X =
[[3, 1, 2, 3, 3, 4, 3, 4, 4, 6, 1, 5, 2, 6],
 [4, 3, 2, 2, 2, 4, 5, 3, 4, 6, 3, 6, 2, 7],
 [6, 2, 3, 4, 4, 7, 3, 4, 4, 6, 6, 5, 2, 5],
 [3, 3, 1, 3, 4, 5, 5, 3, 4, 7, 4, 4, 1, 7],
 [3, 0, 3, 4, 5, 5, 2, 3, 5, 5, 1, 4, 3, 4],
 [1, 3, 1, 3, 5, 3, 4, 3, 4, 5, 1, 3, 2, 6],
 [3, 2, 1, 4, 5, 4, 4, 4, 4, 7, 2, 4, 2, 5],
 [1, 2, 3, 4, 5, 4, 2, 3, 5, 4, 0, 4, 3, 5],
 [1, 3, 4, 3, 6, 5, 2, 3, 5, 3, 2, 3, 3, 5],
 [5, 2, 4, 3, 2, 5, 4, 4, 4, 5, 2, 7, 2, 5],
 [4, 0, 5, 4, 4, 7, 1, 3, 5, 4, 2, 5, 3, 4],
 [5, 1, 2, 4, 4, 6, 3, 4, 4, 7, 4, 5, 2, 6],
 [4, 2, 3, 3, 2, 5, 3, 3, 5, 5, 1, 6, 2, 6],
 [3, 2, 2, 5, 7, 6, 3, 4, 4, 6, 5, 2, 2, 5]]
Counting starts at 0.
The entry in row 1 and column 0 -> 4
Read off the entry in the top-left corner.
Answer: 3
Read off the entry in the bottom-left corner.
Answer: 3
Read off the entry at row 2, column 2.
Answer: 3
The entry at row 1, column 1 is 3
Read off the entry in row 2 and column 0.
Answer: 6
The bottom-right entry: 5
The top-right entry -> 6
Read off the entry at row 0, column 2.
Answer: 2
The entry in row 0 and column 1 -> 1

data =
[[-29.3   4.9   8.7  32.1]
 [-21.0 -19.8  -2.2 -12.2]
 [ 35.6 -12.3  35.7  12.3]
 [ 24.3 -10.3 -39.2 -13.4]
 [  3.1  23.2  -3.1 -33.3]
 [ 10.8 -40.1   1.3  28.9]
 [  3.9 -23.1 -10.0  20.1]
 [ 37.3 -31.5   6.7  10.8]
 [-10.0   3.1  35.9 -12.4]
 [ 34.8 -11.7  13.0 -30.1]]
Rows and columns are numbered from 0.
Which number is the entry at row 2, column 2?
Answer: 35.7
The bottom entry of the column that holds the largest entry is 34.8
The entry in row 2 and column 0 is 35.6
The top-right entry -> 32.1
The entry just right of -2.2 -> -12.2
The entry at row 0, column 0 is -29.3
The entry directly below -19.8 -> -12.3
The bottom entry of the column that holds the smallest entry is -11.7
Which number is the entry directly above 28.9?
Answer: -33.3
The entry at row 1, column 2: -2.2
Which number is the entry at row 0, column 1?
Answer: 4.9
The entry in the bottom-right corner: -30.1
Which number is the entry in row 0 and column 2?
Answer: 8.7
Which number is the entry just right of -21.0?
Answer: -19.8
Which number is the entry just left of -13.4?
Answer: -39.2
The largest entry -> 37.3
The entry just right of -11.7 is 13.0
Which number is the entry just left of 1.3?
Answer: -40.1
Which number is the entry just left of the smallest entry?
Answer: 10.8
The entry in row 1 and column 0 is -21.0
The entry directly above -12.4: 10.8
Which number is the entry directly above the largest entry?
Answer: 3.9
The entry just right of the smallest entry: 1.3

[[4289 5582 5859 5826 5879 7327 4601]
 [6580 7868 6037 5895 5910 4319 7574]
 [5780 6304 5677 5868 5848 5366 7630]
 [3483 3027 5393 5792 5788 8821 4164]
 [6907 4377 5876 5881 5834 5941 4618]
 [8550 8423 6282 5945 5928 2747 7789]
 [3637 6470 5543 5818 5856 6816 7428]
 [8677 5552 6436 5928 5906 4651 3332]
 [4835 8533 6058 5858 5942 5378 7181]
 [7215 3320 5996 5880 5831 6528 2705]]
Indices start at 0.
The entry at row 2, column 0 is 5780
Which number is the entry in row 0 and column 1? 5582
Which number is the entry in row 0 and column 0? 4289
Which number is the entry at row 1, column 0? 6580
Which number is the bottom entry of the column that holds the largest entry? 6528
The entry directly above 4651 -> 6816
Which number is the bottom-right entry? 2705
Which number is the entry directly below 7428? 3332
Which number is the entry just left of 2747? 5928
The entry directly above the largest entry: 5366
Which number is the entry directly below 3483? 6907
Which number is the entry just left of 3320? 7215
The entry just right of 5543 -> 5818
The entry in the top-right corner: 4601
Which number is the entry directly above the smallest entry? 7181
Which number is the entry just right of the largest entry? 4164
Which number is the entry at row 0, column 2? 5859
Which number is the entry just right of 5834? 5941
The entry at row 2, column 1 -> 6304
The entry in row 1 and column 2 is 6037
The entry just right of 6580 -> 7868
Which number is the entry directly below 5848? 5788
The entry just left of 5831 is 5880
Which number is the entry just left of 3332? 4651
The entry just left of 7789 -> 2747
The entry just right of 6907 -> 4377
Which number is the entry directly below 8550? 3637
Which number is the top entry of the column that holds the largest entry? 7327
Which number is the entry at row 2, column 2? 5677
The entry directly above 5876 is 5393

grid =
157.66,-96.80,-151.97,25.27,186.32,118.04,-30.53,-223.76,-95.03,-134.38,-49.93,-131.35,17.49,-205.49,-111.18
-27.85,7.36,-4.03,-7.12,48.18,117.18,122.48,-114.31,-23.57,-45.18,-4.45,-34.25,33.83,-94.81,-51.67
196.96,-54.06,-100.87,53.17,159.39,28.00,-173.21,-83.56,-21.63,-49.10,-93.48,-56.74,1.68,-80.92,-19.19
20.72,-10.27,-16.37,12.83,44.57,61.62,85.35,-48.34,-21.56,-25.81,55.32,-21.68,29.51,-42.37,-26.75
100.62,-9.90,-33.12,35.22,88.37,30.74,-71.99,-34.09,3.81,-11.90,-45.38,-14.91,12.51,-31.20,1.95
17.59,31.62,28.44,20.15,26.89,31.97,7.68,11.15,29.80,23.35,-12.42,24.15,21.03,14.38,23.58
47.52,-12.77,-15.48,25.30,39.66,25.42,50.51,-1.21,-11.38,-6.40,76.36,-6.66,25.56,-3.26,-3.99
43.08,100.91,94.58,40.00,17.60,-24.68,-182.83,107.92,123.58,107.16,-170.45,100.05,0.32,106.50,115.23
Rows and columns are numbered from 0.
The entry at row 2, column 0? 196.96
The entry at row 1, column 2? -4.03
The entry at row 0, column 2? -151.97
The entry directly above 21.03 -> 12.51
The entry at row 1, column 0? -27.85
The entry just left of -83.56? -173.21
The entry directly above -11.90? -25.81
The bottom-right entry? 115.23
The top entry of the column that holds the largest entry? 157.66
The entry at row 0, column 1? -96.80
The entry directly above 117.18: 118.04
The entry just right of -114.31? -23.57
The bottom-left entry is 43.08
The top-right entry is -111.18
The entry directly below 118.04 is 117.18
The entry directly above -56.74: -34.25
The entry just right of 25.27? 186.32
The entry directly above -24.68 is 25.42
The entry directly above 31.97? 30.74
The entry directly below the smallest entry -> -114.31
The entry directly below 28.00? 61.62
The entry directly below -4.45? -93.48
The entry directly below -54.06? -10.27
The entry in row 2 and column 1? -54.06
The entry just right of 29.51 -> -42.37
The smallest entry? -223.76
The entry directly above -23.57: -95.03
The entry directly below -51.67? -19.19
The entry directly above 1.95 -> -26.75
The entry just left of 107.16: 123.58
